Below are the code and all the weights of a small trained network. Each question names an input and a class and asks about switching units off, where a switched-off unit gives its printed mean instead of its output.

import numpy as np


def w(rows, s, z=0):
    codes = np.array(rows[::2]) - 128.0
    scale = np.full(codes.shape[1], s)
    scale[-1] = z or s
    return codes * scale


def f(y):
    return y / 2 * (1 + np.tanh(0.7978845608 * (y + 0.044715 * y**3)))


def log_softmax(a):
    a = a - a.max(-1, keepdims=True)
    return a - np.log(np.exp(a).sum(-1, keepdims=True))


def net(x, mask):
    res = np.array(x, float).reshape(1, 8) / 4 @ E
    y = f(res @ A[0][:, :-1].T + A[0][:, -1])
    res = res + np.where(mask, y, B[0][:, -1]) @ B[0][:, :-1]
    return log_softmax(res[-1] @ U[:, :-1].T + U[:, -1])


A, B = {}, {}
E = w([
[127,124,129],'x0',
[122,131,128],'x1',
[240,39,191],'x2',
[127,129,126],'x3',
[127,127,129],'x4',
[131,129,127],'x5',
[64,26,92],'x6',
[40,140,255],'x7',
],0.0086)
A[0] = w([
[93,146,120,140],'n0',
[217,73,152,20],'n1',
[83,47,72,81],'n2',
[74,170,110,103],'n3',
[32,151,85,254],'n4',
[69,21,84,70],'n5',
[164,76,150,133],'n6',
[87,166,81,70],'n7',
[120,127,135,130],'n8',
[81,119,189,97],'n9',
[195,251,144,110],'n10',
[190,45,224,127],'n11',
[104,163,234,145],'n12',
[229,155,14,88],'n13',
[67,67,109,109],'n14',
[70,163,95,98],'n15',
],0.011,0.0085)
B[0] = w([
[151,135,109,148],'n0',
[66,179,106,169],'n1',
[112,141,213,176],'n2',
[153,150,78,158],'n3',
[182,136,118,254],'n4',
[112,158,243,186],'n5',
[137,238,52,175],'n6',
[70,201,80,148],'n7',
[147,117,118,129],'n8',
[56,112,80,155],'n9',
[181,91,254,201],'n10',
[136,198,73,226],'n11',
[2,78,82,197],'n12',
[13,46,106,228],'n13',
[174,122,176,166],'n14',
[115,181,109,160],'n15',
],0.0094,0.01)
U = w([
[182,134,71,246],'0',
[102,65,48,67],'1',
[196,244,33,59],'2',
[208,137,181,111],'3',
],0.011,0.012)

Each question gives the input, the list of numbers given to net, and the class t.
The units are the neurons (one row each of A and B). Each row of codes is followed by its name. A weight is (code - 128) times the scale printed after its matrix; where a second scale follows, it is the last column's (A, B and U).
mask holds one flag per neuron, in row order. A switched-off neuron (its flag False) gives its mean, the last column of its row in B, instead of its output. The means were averaged over made-up inputs and are rounded, as every weight is.
A unit's drop is (log p(t) with every unit on - log p(t) with that unit switched off) / (log p(t) with every unit on - log p(t) with every unit switched off).
The circuit of an input: a set's keep is (log p(t) with only the set's units on - log p(t) with every unit switched off) / (log p(t) with every unit on - log p(t) with every unit switched off). Starting from the 12 units with the biggest drops (on a tie, the unit counted first), units are removed one at a time, each time the one whose removal leaves the highest keep (on an exact tie, the one counted first), for as long as the keep stays at least 0.8.
circuit, biggest first: the units of the circuit, biggest drop first
most important unit: the unit with the biggest drop
top k neurons: the k neurons with the biggest drops, biggest first
input [0,-1,4,1,-7,-2,1,-5], class 1: circuit, biggest first -> [n13]
input [5,5,-7,-5,-2,-3,6,-2], class 2: circuit, biggest first -> [n7 n13]
input [-8,6,5,-3,5,-2,-4,2], class 2: top 2 neurons -> [n11 n13]
input [-1,-4,8,7,6,-2,7,-3], class 2: circuit, biggest first -> [n6 n11]
input [6,-4,-7,-5,-3,0,4,3], class 2: circuit, biggest first -> [n13 n15]
input [5,-3,-2,5,-2,-1,6,5], class 3: top 2 neurons -> [n13 n5]
input [6,3,-6,-4,-1,6,4,2], class 2: circuit, biggest first -> [n13 n15]
input [-6,2,7,-3,6,6,-1,8], class 1: top 2 neurons -> [n12 n9]
input [2,5,8,0,4,-4,5,-4], class 2: circuit, biggest first -> [n6 n11]
input [-3,-4,8,3,4,-8,4,2], class 2: circuit, biggest first -> [n11 n6]
input [2,-5,2,-2,4,2,7,5], class 3: top 4 neurons -> [n5 n13 n14 n2]
input [-5,1,6,7,2,-4,5,-8], class 1: top 2 neurons -> [n13 n4]
input [-7,1,6,-7,-5,8,-5,5], class 0: circuit, biggest first -> [n12 n11]
input [7,3,-4,0,-3,4,-5,0], class 3: top 3 neurons -> [n10 n11 n6]
input [0,-8,7,-7,6,-1,-7,6], class 0: top 2 neurons -> [n12 n10]
input [-3,-5,-1,-7,0,-3,-8,-6], class 3: most important unit -> n10
input [-5,6,4,2,-6,-8,7,4], class 3: top 4 neurons -> [n5 n13 n14 n2]
input [8,-4,-4,7,6,2,8,-5], class 3: circuit, biggest first -> [n5 n2]
input [7,0,8,-3,-5,4,4,4], class 2: circuit, biggest first -> [n11 n6]
input [-4,6,8,-7,5,5,5,7], class 2: top 3 neurons -> [n11 n6 n13]
input [-5,-7,-2,1,7,-5,8,7], class 3: circuit, biggest first -> [n5]
input [6,-2,4,-4,-8,7,7,-6], class 3: top 3 neurons -> [n5 n2 n12]
input [-6,0,1,0,-1,0,-6,-4], class 3: top 2 neurons -> [n10 n12]
input [5,6,-7,8,5,-5,-7,-4], class 0: top 4 neurons -> [n10 n13 n11 n6]
input [-1,4,2,4,-5,-8,2,8], class 1: top 2 neurons -> [n12 n9]
